Here is a tiny trained network, its code and every weight. The questions are about switching its units off for an input and a class, where a switched-off unit gives its printed mean instead of its output.

import numpy as np


def w(rows, s, z=0):
    codes = np.array(rows[::2]) - 128.0
    scale = np.full(codes.shape[1], s)
    scale[-1] = z or s
    return codes * scale


def f(y):
    return y / 2 * (1 + np.tanh(0.7978845608 * (y + 0.044715 * y**3)))


def log_softmax(a):
    a = a - a.max(-1, keepdims=True)
    return a - np.log(np.exp(a).sum(-1, keepdims=True))


def net(x, mask):
    res = np.array(x, float).reshape(1, 8) / 4 @ E
    y = f(res @ A[0][:, :-1].T + A[0][:, -1])
    res = res + np.where(mask, y, B[0][:, -1]) @ B[0][:, :-1]
    return log_softmax(res[-1] @ U[:, :-1].T + U[:, -1])


A, B = {}, {}
E = w([
[115,140,250,102],'x0',
[55,45,132,156],'x1',
[128,127,127,128],'x2',
[128,127,128,128],'x3',
[128,128,128,128],'x4',
[126,129,128,127],'x5',
[126,128,128,128],'x6',
[107,185,136,214],'x7',
],0.016)
A[0] = w([
[166,142,99,71,255],'neuron 1',
[93,56,113,167,126],'neuron 2',
[68,94,158,225,84],'neuron 3',
[115,171,141,229,160],'neuron 4',
[137,149,209,90,123],'neuron 5',
[131,132,187,97,133],'neuron 6',
[85,123,126,168,101],'neuron 7',
[90,132,251,133,102],'neuron 8',
[101,31,133,115,138],'neuron 9',
[152,140,100,88,148],'neuron 10',
[141,213,125,178,122],'neuron 11',
[136,112,131,105,150],'neuron 12',
],0.022,0.0079)
B[0] = w([
[217,97,67,76,206],'neuron 1',
[66,130,68,112,212],'neuron 2',
[152,3,129,106,217],'neuron 3',
[156,98,115,214,211],'neuron 4',
[139,201,172,89,220],'neuron 5',
[130,173,171,102,197],'neuron 6',
[132,80,101,143,167],'neuron 7',
[207,54,213,93,252],'neuron 8',
[30,113,156,97,227],'neuron 9',
[175,102,92,118,169],'neuron 10',
[164,139,183,205,194],'neuron 11',
[114,130,145,86,154],'neuron 12',
],0.036,0.024)
U = w([
[212,23,135,54,255],'0',
[32,114,56,43,71],'1',
[180,218,161,9,52],'2',
[49,100,227,22,166],'3',
[192,170,65,254,175],'4',
[69,44,54,209,54],'5',
[199,158,235,185,18],'6',
],0.0079,0.0057)

Each question gives the input, the list of numbers given to net, and the class t.
The units are the neurons (one row each of A and B). Each row of codes is followed by its name. A weight is (code - 128) times the scale printed after its matrix; where a second scale follows, it is the last column's (A, B and U).
mask holds one flag per neuron, in row order. A switched-off neuron (its flag False) gives its mean, the last column of its row in B, instead of its output. The means were averaged over made-up inputs and are rounded, as every weight is.
A unit's drop is (log p(t) with every unit on - log p(t) with that unit switched off) / (log p(t) with every unit on - log p(t) with every unit switched off).
The circuit of an input: a set's keep is (log p(t) with only the set's units on - log p(t) with every unit switched off) / (log p(t) with every unit on - log p(t) with every unit switched off). Starting from all 12 units, units are removed one at a time, each time the one whose removal leaves the highest keep (on an exact tie, the one counted first), for as long as the keep stays at least 0.8.
units of the circuit, in order: the units of the circuit, biggest drop first
unit that matters most: the unit with the biggest drop
top k neurons: the k neurons with the biggest drops, biggest first
drop of u: that unit's drop, to one decimal
input [3,-1,5,6,8,-2,6,0], class 2: unit that matters most : neuron 3
input [1,-4,7,6,6,6,-2,-7], class 2: top 2 neurons : [neuron 3; neuron 8]
input [-4,1,0,0,-8,-2,-8,2], class 5: top 2 neurons : [neuron 8; neuron 5]
input [0,1,1,-2,-7,4,-3,-1], class 1: units of the circuit, in order : [neuron 8; neuron 3]
input [0,8,-3,0,-1,1,5,-7], class 1: units of the circuit, in order : [neuron 2; neuron 8]
input [2,5,-7,-4,2,4,8,0], class 3: top 3 neurons : [neuron 1; neuron 9; neuron 4]
input [-5,8,5,3,-3,5,5,1], class 5: top 2 neurons : [neuron 3; neuron 5]
input [1,1,-2,6,3,2,2,0], class 3: units of the circuit, in order : [neuron 1; neuron 4]
input [6,0,3,-5,-3,8,2,-2], class 2: top 3 neurons : [neuron 5; neuron 3; neuron 9]
input [5,-4,4,-5,5,-7,-2,0], class 2: top 2 neurons : [neuron 4; neuron 5]
input [2,-7,1,2,5,-7,-6,-8], class 2: top 2 neurons : [neuron 3; neuron 5]
input [-2,3,6,-6,-2,7,-3,-1], class 1: top 2 neurons : [neuron 8; neuron 4]
input [2,7,-3,2,-3,8,2,-1], class 3: top 2 neurons : [neuron 9; neuron 1]
input [8,-7,3,-6,5,0,7,-8], class 2: units of the circuit, in order : [neuron 5]
input [-2,-1,0,-2,-2,-3,5,4], class 4: drop of neuron 8 : 0.2
input [4,-5,-1,3,1,-5,-2,4], class 6: drop of neuron 9 : 0.0
input [-1,7,8,-1,-5,-2,1,0], class 1: drop of neuron 4 : 0.1
input [2,-4,4,0,3,-6,-3,-6], class 2: top 2 neurons : [neuron 3; neuron 8]
